In the rows, 128 means zero.
Facts:
breban Θ biska
bruklun Θ klatro
budru Θ skizom
dinoman Θ trirepa
diskos Θ kloklil, patik
drokla Θ drobraklis
dudi Θ gepen
dugreli Θ budru
flaga Θ trugra
flano Θ mida
flavi Θ gifle
floklil Θ stoflin
getradre Θ nare, vaskom
gifle Θ klogaples
gragrolin Θ toli
grevur Θ leklumo
gudi Θ budru, biska
guvek Θ letuk
klakupul Θ skizom, lubrabis
lages Θ mados
leplos Θ lebri
lubrabis Θ nanom
mebim Θ sobam, rikemu
mida Θ nanal
miplimi Θ grakliflu
modral Θ skizom
mumikun Θ sogo, nufestum
nanal Θ grila
nare Θ brunin
nenevun Θ pitriklal
neso Θ pliflim
paklotrek Θ briba
patik Θ dozezal
pestuzim Θ kliplin, ziplam
pitror Θ drobraklis
plolu Θ vaklegre, vovos
pozi Θ neso, namas
pusku Θ sirun
ragrum Θ dradam
rikemu Θ letuk, gabris
rozar Θ mudar
rudrose Θ guvek
ruplogom Θ gubu
siplak Θ grila
sirun Θ tresirun
siskas Θ stoplur, ploton
sogo Θ mumikun
stasor Θ briba, paklotrek
stoflin Θ diskos
tori Θ kliflim
trastes Θ tufle, karem, fedil
tresirun Θ lafo
trinemok Θ vefak
troza Θ nufestum, mumikun
trukle Θ loplur
tufle Θ karem
zikul Θ gabris
ziplam Θ leklumo
χ pununok <- bafek, flano, flavi, gifle, grila, klogaples, mida, moplu, nanal, siplak
χ kover <- biska, breban, budru, dugreli, gudi, klakupul, lubrabis, modral, nanom, skizom
χ munulek <- boba, briba, grevur, kliplin, leklumo, paklotrek, pestuzim, stasor, stune, ziplam
χ drolus <- bofa, kleli, kleve, lages, mados, mumikun, nufestum, nuflis, sogo, troza
χ gikim <- bribil, plolu, skebrer, vaklegre, vovos
χ flastes <- bruklun, fleflur, kigrokla, klatro, makla, redan, siguk, stubrugek, sutri
χ dedrupa <- brunin, dudi, gepen, getradre, nare, vaskom
χ napupar <- buto, draze, luplur
χ drodi <- depluvam, diskos, dozezal, floklil, kloklil, patik, skuzoze, stoflin
χ kluku <- difligres, dunistis, lotrik, stagro
χ gadunek <- dinoman, gragrolin, toli, trirepa, vizun, vukas
χ dazin <- dradam, flifel, netom, peva, ragrum
χ zuflidres <- drase, pobrol, trinemok, vefak
χ sazo <- drobraklis, drokla, gatrir, pitror
χ skeplun <- fedil, gofis, karem, kozir, trastes, tufle
χ taskek <- fizuk, klisto, lebri, leplos, sozaplun, truskom
χ sune <- flaga, trugra
χ plibri <- fomar, nenevun, pitriklal
χ kloklu <- fuzu, ploton, saran, siskas, stoplur
χ plunoman <- gabris, guvek, letuk, loplur, mebim, rikemu, rudrose, sobam, trukle, zikul
χ dranar <- grakliflu, gubu, miplimi, mudar, namas, neso, pliflim, pozi, rozar, ruplogom
χ fetolas <- kliflim, natril, tori
χ pufliskir <- lafo, pusku, sirun, tresirun
χ laza <- skigir, tregral
ψ 285 <- bafek, dinoman, grevur, kigrokla, nufestum, peva, rozar, trukle
ψ 408 <- biska, briba, depluvam, drase, flavi, fuzu, gabris, gubu, karem, lages, makla, plolu, pusku
ψ 905 <- boba, breban, getradre, grakliflu, kleve, lafo, rikemu, stubrugek, truskom
ψ 304 <- bofa, buto, flaga, lotrik, saran, sobam, trastes, trinemok, ziplam
ψ 887 <- bribil, diskos, fizuk, gepen, gudi, miplimi, pitriklal, siplak, stasor, sutri
ψ 7 <- brunin, dradam, draze, fedil, mida, mudar, mumikun, nenevun, paklotrek, rudrose, skizom, stagro, vovos
ψ 196 <- budru, difligres, dudi, gatrir, gifle, lebri, mados, namas, pestuzim, siskas, tori, tresirun, zikul
ψ 16 <- drobraklis, gofis, letuk, pozi, ragrum, redan, sirun, vizun
ψ 87 <- drokla, flano, gragrolin, klatro, luplur, stoplur, troza
ψ 24 <- dunistis, fomar, klakupul, kliflim, klisto, leklumo, loplur, nanal, nare, netom, nuflis, pliflim, pobrol, siguk, skebrer, skigir, skuzoze, trugra, vukas
ψ 497 <- fleflur, grila, kliplin, kozir, ruplogom, sozaplun, vaskom
ψ 499 <- guvek, kloklil, lubrabis, pitror, ploton, sogo, tregral, vefak
ψ 766 <- kleli, mebim, modral, moplu, natril, stune, toli
[bafek, bofa, budru, buto, dinoman, drase, draze, fetolas, fizuk, flavi, gadunek, grila, kleli, kleve, klisto, kluku, lages, lebri, loplur, lotrik, luplur, miplimi, namas, neso, nufestum, pitriklal, plunoman, pusku, rozar, ruplogom, stubrugek, trirepa, vizun] Φ 654
[biska, breban, bribil, dedrupa, diskos, dugreli, dunistis, fedil, flaga, flano, floklil, fuzu, gofis, grakliflu, karem, klakupul, kover, kozir, lubrabis, mados, makla, modral, moplu, nanal, nanom, natril, paklotrek, plolu, pufliskir, rudrose, skuzoze, sune, toli, trastes, tregral, troza, trugra, vefak, vovos] Φ 614
[boba, drokla, gatrir, getradre, gragrolin, nenevun, nuflis, pestuzim, pununok, sazo, siskas] Φ 431
[briba, bruklun, dazin, difligres, dradam, dranar, drolus, dudi, flastes, fleflur, flifel, gepen, gifle, grevur, gubu, gudi, guvek, klatro, kliplin, klogaples, leklumo, letuk, mebim, munulek, nare, netom, patik, ploton, pobrol, pozi, redan, rikemu, saran, siplak, skebrer, skigir, sobam, sozaplun, stagro, taskek, tresirun, trinemok, trukle, vaklegre, zikul, zuflidres] Φ 76
[brunin, dozezal, fomar, gikim, kloklil, lafo, laza, leplos, mida, mudar, mumikun, napupar, peva, plibri, sirun, stoplur, stune, tori, vaskom, ziplam] Φ 980
[depluvam, drobraklis, drodi, gabris, kigrokla, kliflim, kloklu, pitror, pliflim, ragrum, siguk, skeplun, skizom, sogo, stasor, stoflin, sutri, truskom, tufle, vukas] Φ 383

Known rows:
flano: [175 170  94  90 172 141 119  92 133 114 111 132 133 119  99 118 101 103
 159 151 192 170 112 110 163 143]
siplak: [125 116 111 145 114 109 142 109 145 130 147 129 154 135 123 131 129 157
  70 144  90 113 158 156 115 122]
tresirun: [130 108 107 130 126 121 151 119 141 137 144 114 142 126 111 131 141 157
  79 136 104 118 150 159 120 119]
fizuk: [ 63  69 130 212 109 116 172 119  70 191  98 136 116 147 144 127 134 142
 132 120 108  77 112 166 101  69]
dazin: [ 67 136 179 156 126 150 100 153  80 123 117 147 120 152  97 106 116 104
 201  93 162 127  96 112 133 156]
trirepa: [ 99 112 156 160 145 130 134 115  84 166 125 143  98 133 170 141 127 127
 144 108 142 109 117 142 127 129]
trinemok: [ 90 104  94 188 135 124 138 131 122 170 124 100 148  88  87 133 126 110
 126 124 131 114 113 144 116  96]
klisto: [146 101 127 127 132 124 148  97 117 153 140 124 119 122 187 140 137 137
 110 127 150 120 143 136 132 129]
rudrose: [184 166  90 119 162 129 116 127 115 108 120 149 122 121  91 109  89  82
 179 144 211 154 117 131 148 132]
kleve: [147 126 141 105 146 128 131 106 113 147 143 134 123 120 191 146 129 119
 106 143 151 118 139 109 121 154]
dudi: [120 124 128 146 119 127 121 124 128 138 132 135 136 129 103 130 123 142
 113 124 110 116 140 154 125 134]
kover: [122 162  79  98  98 132 145 113 103 124 113 105 168 133  92  83 145 151
 101 135 153 118 149 152 114 122]
buto: [106 129 150 146 165 118 113 127 100 177 153 118 114  91 167 151 118 104
 127 107 152 108 116 126 126 143]
sobam: [142 119  90 160 135 110 141 151 137 146 154 102 122  74 102 117 128 123
 102 135 133  98 114 146 101  98]
pusku: [142 114 136 119 105 112 151  96 132 147 155 143 135 156 195 137 131 160
  84 143 122 115 166 139 114 129]
dunistis: [131 149 100 141 139 125 141 114  90 130  82 146 143 148  68 113 116 131
 162 138 158 137  94 147 137 116]
modral: [127 153  68 160  87  99 171 120 126 159  89 114 185 132  82 117 175 167
  61 153 108 104 151 186 116  87]
sirun: [101  93 171 114 142 106 120 157 175 146 188  83  93  86 178 173 140 121
  82  97  75 103 169 112 113 146]


Now the same nodes, written a new way:
Known rows:
stubrugek: [115 145 126 119 135 138 156  85 153 119 143 131 113 134 128 136 131 119
 160 138  98 124 118 119  86 130 120 116 158 170 181 165 135]
lotrik: [ 86 133 140 139 118 140 151  88 134 108 139 100 139 103 127 128 123 155
 174 111 155 132  92  48 198 151  84 124 155 154 130 164 169]
lubrabis: [122  88 193 154 166 107  93 130  97  99 108 146 100 100 113  73 116 211
 126 155 125  85 147 116 185 139 114 168 132  94 111 159 231]
grakliflu: [128 180 147 108  91 103  99 105 129 128  90 182 128 126 144 156 128 124
 119 160  99 129 163 127  64 108 121 173 122 141 136 130 152]
dazin: [ 97 143 109 120 169  86 144 129 168 149 112 148 167 173 142 136 151 110
 118 151 104 138 139 136  93 132 158 193 124 185 104 125 113]
gepen: [112 159 111 150 186  87 128 127 140 112 114 161 141 140 116 129 109 144
 118 167 101  90 136 186  82 146 165 195 129 164 140 126 119]
buto: [ 85 133 144 140 115 142 152  88 132 111 140 101 147 102 131 130 120 161
 173 107 155 133  87  47 196 155  85 125 155 157 136 167 165]
paklotrek: [117 106 201 130 158  64 136 111 133 149 139 111  67 100  88  85 136 158
  89 164 110  93 184 101 101 117 148 173 147  53 155 134 198]
stasor: [132 117 154 131 159 144 116 128 159 111 161 138  95 125 103  96 133 140
 138 122  84  89 121 148  59 135 112 156 166 164 204 205 166]
rozar: [134 162 141  95 131 131 150  54 166 136 121 175  82 121 148 153 137 109
 176 165 105 124 123 145  74 133 149 106 142 167 216 126 165]
klisto: [103 135 133 137 143 144 134  88 132  97 144 140 113 114 122 117 110 156
 169 133 118 108  88 123 129 157 109 129 150 169 176 175 157]
saran: [ 88 145 132 154 159  86 148 137 145 127 107 107 190 119 127 139 125 161
 128 130 158 122 121  77 198 161 126 194 128 151  87 120 139]
mida: [ 96 102 173 137 169 104 185  54 137 135 170  90  55 105  89  97 122 156
 155 152 110 112 127  95 142 133 143 102 161  99 207 143 187]
grila: [ 91 124 121 146 154 130 147  85 122 104 168 125 106 129  91 104 104 146
 151 135  92 107 108 128 101 136 113 126 163 146 164 184 146]
trukle: [139 165 130 119 183  74 151 111 179 152 102 159 123 138 130 152 144 115
 119 179 103 109 161 176  64 136 194 180 122 157 170  90 136]
skeplun: [104 124 129  94 109 139 118  98 157 135 143 156 117 147 144 121 149 100
 148 128 104 145 121 114  76 110 100 143 153 172 137 195 154]
fuzu: [121 137 170 141 131 102  96 134 119 109 112 160 114 112 116 111 120 168
 115 147 107  91 138 128  99 138 111 189 129 122 149 151 178]
trirepa: [100 151 109 117 123 146 158  85 145 111 145 130 128 138 122 139 124 113
 156 136 100 129 115 107  88 123 111 110 158 169 157 174 125]

Rows:
No name comes twice in this set of rows, the named rows included.
[121 142 130 111 110 148 123 107 154 125 145 133 121 131 125 135 132 111
 141 125 102 125 134 107  69 112  95 135 163 165 157 188 146]  tufle
[ 99 148 126 128 124 144 127  67 122  93 132 167 113 114 130 131 100 153
 182 139 131 118  82 134 139 149 108 125 145 174 166 158 155]  loplur
[ 69 117 148 154 131 137 172  88 130 109 158  74 135 120 113 117 121 165
 167 112 125 134  89  36 195 153  79 116 153 146 144 179 160]  ziplam
[ 98 151 124 127 123 139 167  59 135 109 144 131 112 141 117 141 120 124
 165 148  84 127 116 111  92 127 119  94 151 164 176 160 130]  lafo
[117 124 153 125 133 136 105 103 127 101 140 152  92  97 117 104 109 156
 155 131 123  97 108 131 110 142 100 150 158 137 172 180 183]  depluvam
[130 115 152 114 185  88 149  93 168 158 146 120  88  79 111 115 127 140
 139 144 161  97 142 133 131 143 168 158 166 104 170 124 195]  nenevun
[119 149 156 143 122 104  99 130 109 101 113 154 121 116 110 115 110 163
 109 150 102  97 143 126  96 131 110 186 134 125 136 156 164]  trugra
[132 140 149 112 155 129 164  74 167 135 148 138  80 130 119 130 143 115
 155 154  84 112 137 141  61 127 151 108 157 156 217 151 152]  dinoman
[129 139 139 140 216  70 167 131 188 160 137 111 122 151 100 123 146 122
  93 167  78  92 176 166  47 126 194 182 140 138 173 124 125]  grevur
[ 90 140 117 166 192  82 134 136 135 113 135 125 152 137  92 111 103 158
 106 148 114  92 129 149 115 146 150 196 133 143 116 143 124]  leklumo
[110 148 123 132 142 141 135  76 127  93 148 159  99 127 113 122 102 140
 163 147  98 104 102 156  81 144 121 122 156 165 183 168 141]  pitriklal

Now the same nodes, written a new way:
Known rows:
drolus: [140 130 135 117 109 138 103 109 135 129 161 155 119  87 107  92 102 148
 107 147 113  89 145 131 151  98 137 140 132 109 117 153 121]
trukle: [110 126 120 126 122 130 121  91 123 131 130 152 134  90 113 142 107 141
 128 147 109 116 147 149 144 105 138 111 115 122 129 144 105]
nenevun: [158 104 152 146 164  98 112 161 106 155 114  89 124 190 157 140 185  98
 159  27 165 150 157  79  98 228 104 124 145 141  80 127 145]
lubrabis: [156 113 159 140 141 105 135  94 103 156 120 147 146 140  95 149 144 150
 125 170 101 113 144 123 133 145 144 145 120 151 127  99 126]
tresirun: [110 111 127 106 107 143 124 118 147 112 169 130 152 123 120 141 105 163
 102 162 146 104 135 136 130 113 134 153 137 112 110 162 103]
stasor: [119 162  98 136 140 121 152 171 130 139  96  70  54 135 206  98 160  38
 161  64 173 166 103 160 101 136 140  60 132 151 149 109 178]
leklumo: [135 130 112 127  98 130 118 109 142 114 123 149 128 115 112 163 118 143
 103 151 106 120 148 149 130  90 134 132 129 131 123 138 105]
gikim: [142 119 139 128 132 126 105 145 138 136 152 137 106 112 134  84 115 130
 127  94 136 108 141 112 146 140 113 128 142 115 111 150 131]
flavi: [125 150 122 119 123 131 143 112 125 117 128 119 135 116 127 134 132 119
 116 150 122 127 123 146 112 105 149 129 122 130 137 124 137]
vukas: [126 153 101 126 133 130 133 187 127 152 115  76  61 166 209 100 156  61
 152  83 191 156  87 154 102 155 131  81 146 152 140 107 161]
kloklu: [133 147 123 124 140 134 113 195 135 167 151  87  47 139 206  42 132  79
 150  76 196 126  80 130 121 158 127  93 148 139 142 118 174]
pitror: [128 153 105 121 143 133 111 171  96 179 122  87  62 169 211 100 153  70
 158  91 194 145  77 156  99 183 138  68 145 167 132  99 144]
kleve: [124 138 127 122 122 136 136 116 125 139 132 132 125 114 127 136 125 135
 123 151 128 121 115 139 120 110 149 129 117 132 142 119 134]
stagro: [133 128 115 111 114 133 108 105 113 125 138 148 143 135 115 156 120 148
 100 168 120 109 137 152 126 119 135 134 136 136 109 137  86]
getradre: [147 101 155 156 166 101 123 157 122 151 111  91 119 163 154 128 169  93
 171  14 159 155 161  77 110 216 101 113 135 129  90 136 159]
trastes: [116 129 146 153 151 122 144  78 104 140 100 152 154  90  94 138 116 138
 160 129  79 137 132 110 135 132 132 113  93 124 152 115 131]
briba: [131 131 112 122 101 129 123 118 143 110 124 145 126 116 113 158 119 140
 103 151 109 120 148 147 131  87 133 136 128 124 124 138 110]
rikemu: [123 110 108 101 124 131 110 101 118 119 132 146 161 111 111 143 131 148
 116 137 117 118 127 146 169  82 154 118 141 125 119 138 110]

Rows:
No name comes twice in this set of rows, the named rows included.
[138  86 162 141 158 109 129 173 136 145 149  72 135 174 162 121 168 107
 158  20 187 142 158  65 105 221 104 143 146 116  79 152 165]  siskas
[119 149  90 136 141 139 135 206 128 118 105  82  77 191 208  74 125  65
 158  97 181 178  55 139 118 179  86  85 162 154 148 102 128]  pliflim
[145 118 157 140 143  99 169  95 125 123 119 124 156 126  91 142 150 131
 122 165 102 120 153 127 133 128 148 145 123 136 127 114 142]  klakupul
[111 138 126 128 133 136 136 104 117 139 128 136 130 107 126 124 115 128
 141 148 118 129 108 139 131 120 138 115 109 130 150 119 128]  dinoman
[160 106 148 156 153  94 126 168 129 149  99  91 107 168 152 141 186  90
 158  12 151 157 170  79 107 195 106 119 135 133  92 131 167]  nuflis
[109 112 128 105 114 142 126 114 143 112 174 130 158 120 118 135 106 156
 101 161 146 102 136 139 132 116 136 152 136 110 107 163 104]  dudi
[136 126 117 111 109 135 106 112 117 124 138 152 139 138 114 157 120 153
  98 168 118 110 135 148 128 115 129 137 139 136 110 133  86]  dradam
[153 114 152 149 125 103 159 115 143 120 115 132 143 134  96 154 144 143
 116 162 101 123 150 119 139 114 136 159 124 135 138 109 147]  biska
[152 122 115 131 127 112 127 194 127 182 128  84  41 192 208 103 166  80
 137 120 204 132  93 160 121 169 143  95 159 177 134  89 162]  skizom
[ 98 139 119 136 143 146 140 121 115 102 118 137 150 131 122  95  87 129
 148 163 110 150  82 128 145 144  96 115 123 127 156 117  94]  rozar
[135 130 116 122 114 133  97 104 106 138 124 162 131 129 112 158 111 153
 112 164 108 113 134 148 134 120 130 124 130 143 121 128  83]  ploton
[129 122 116 131 128 119 124 134 130 120 114 123 120 140 136 147 137 113
 128 104 133 139 149 136 127 138 118 113 139 131 112 141 114]  fomar
[142 133 140 140 119 125 143 121 136 112 111 136 155 134  98 159 132 148
 118 140  95 137 134 106 114 115 126 161 119 125 139 116 135]  karem
[118 112 121 140 130 123 114 125 128 139 119 135 110 120 137 136 121 121
 150  97 130 137 146 129 142 139 115 102 124 128 121 138 117]  peva
[112 125 146 153 144 126 142  80 110 139  97 154 153  95  93 149 116 142
 164 130  83 144 132 112 136 129 131 115  87 126 152 109 131]  flaga

The same nodes again, as new rows of numbers:
Known rows:
lotrik: [143  83 103 167 127  90 102 130 130 160 149 129 122 141 145 126 104 147
 159 149 114  95 138  96 139 177]
dunistis: [120  99 127  80 171 169 141 135 112 119 166 153 193  97  57 133 132 100
 131 110 190 159 130 121  61 130]
trinemok: [134  96  94 161  97  85 102 119 117 153 138 139 108 139 184 112  96 134
 160 138 127 140 144 116 136 172]
drase: [140 105 108 174 126  95 108 132 123 165 163 137 126 154 146 122 104 138
 144 129  99 104 137  86 146 166]
rudrose: [118 110 130  78 148 180 116 122  92 106 188 134 173 101  56 136 128  95
 155 115 189 166 150 144  47 123]
dudi: [122 145 102 151  78 112 104 125  94 117 135  97  80 177 165 126 134 123
 167 156 110 120 144 133 146 136]
gubu: [134  97 124 133  95  68 119 140 115 154 141 146 128 135 166 107 140 157
 130 117 101 115 126  61 175 157]
skuzoze: [118 103 128  78 172 171 135 130 115 117 167 144 192  99  54 140 134 103
 121 115 185 152 133 125  54 138]
peva: [111 149 123 145 106  90 113 126 142 137 124 113 114 120 133 133 116 160
 136 156  84 138 109 155 171 134]
lafo: [101 153 128 135 106 115 115 134 149 129 120 100 125 108 120 143 134 169
 135 142  75 130 102 131 179 120]
siplak: [153 165 137 159 101 104 124 120 121 143 154 121 100 127 153 125  84 126
 125 138 107 146 148 143 168 139]
gifle: [134 137 124 145  83  90 132 116  73 105 127  85  75 160 136 154 125 125
 160 138  95 125 135 118 171 145]
ruplogom: [161  92 133 124 112  83 116 142 112 151 148 138 114 152 165 112 119 146
 154 206 117 114 120 103 143 136]
plunoman: [169 150 168 177 138 132 139 113 148 157 112 107 116 121 126 156  93 172
 103 146  96  88 135 155 144  53]
rikemu: [144 156 148 149 106 110 111 110 142 120 123 107  95 129 144 130 113 148
 133 133  96 127 109 123 156 125]
skebrer: [136 139 132 163 115  99 116 122 153 153 135 132 121 131 161 119 114 142
 111 126 107 126 123 115 156 154]
gepen: [119 150 122 167 117  98 129 115 142 139 127 116 121 142 143 137 147 149
 109 114  95 116 115  89 163 137]
mados: [ 98 113  94  75 146 169 102 127 102  79 126 127 170 169  13 156 186  91
 180  99 173 123 123 123  52 113]

Rows:
No name comes twice in this set of rows, the named rows included.
[134 132 122 144  76 112  93 118 103 114 138 102  63 166 154 119 103 130
 174 144  95 134 144 134 149 133]  zikul
[163 162 155 114 116 104 150 142 135 164 112 151 130 129 176 116 152 169
  77 164 112  92 111 143 186  38]  dranar
[132 100 158  21 166 191 135 169 126 100 157 151 170  96  47 113 168 122
 139 111 155 137 110 112  90  97]  grakliflu
[134 113 131  74 175 161 150 126 103 121 182 143 182  89  38 145 116  87
 129 104 188 158 151 134  76 144]  nanal

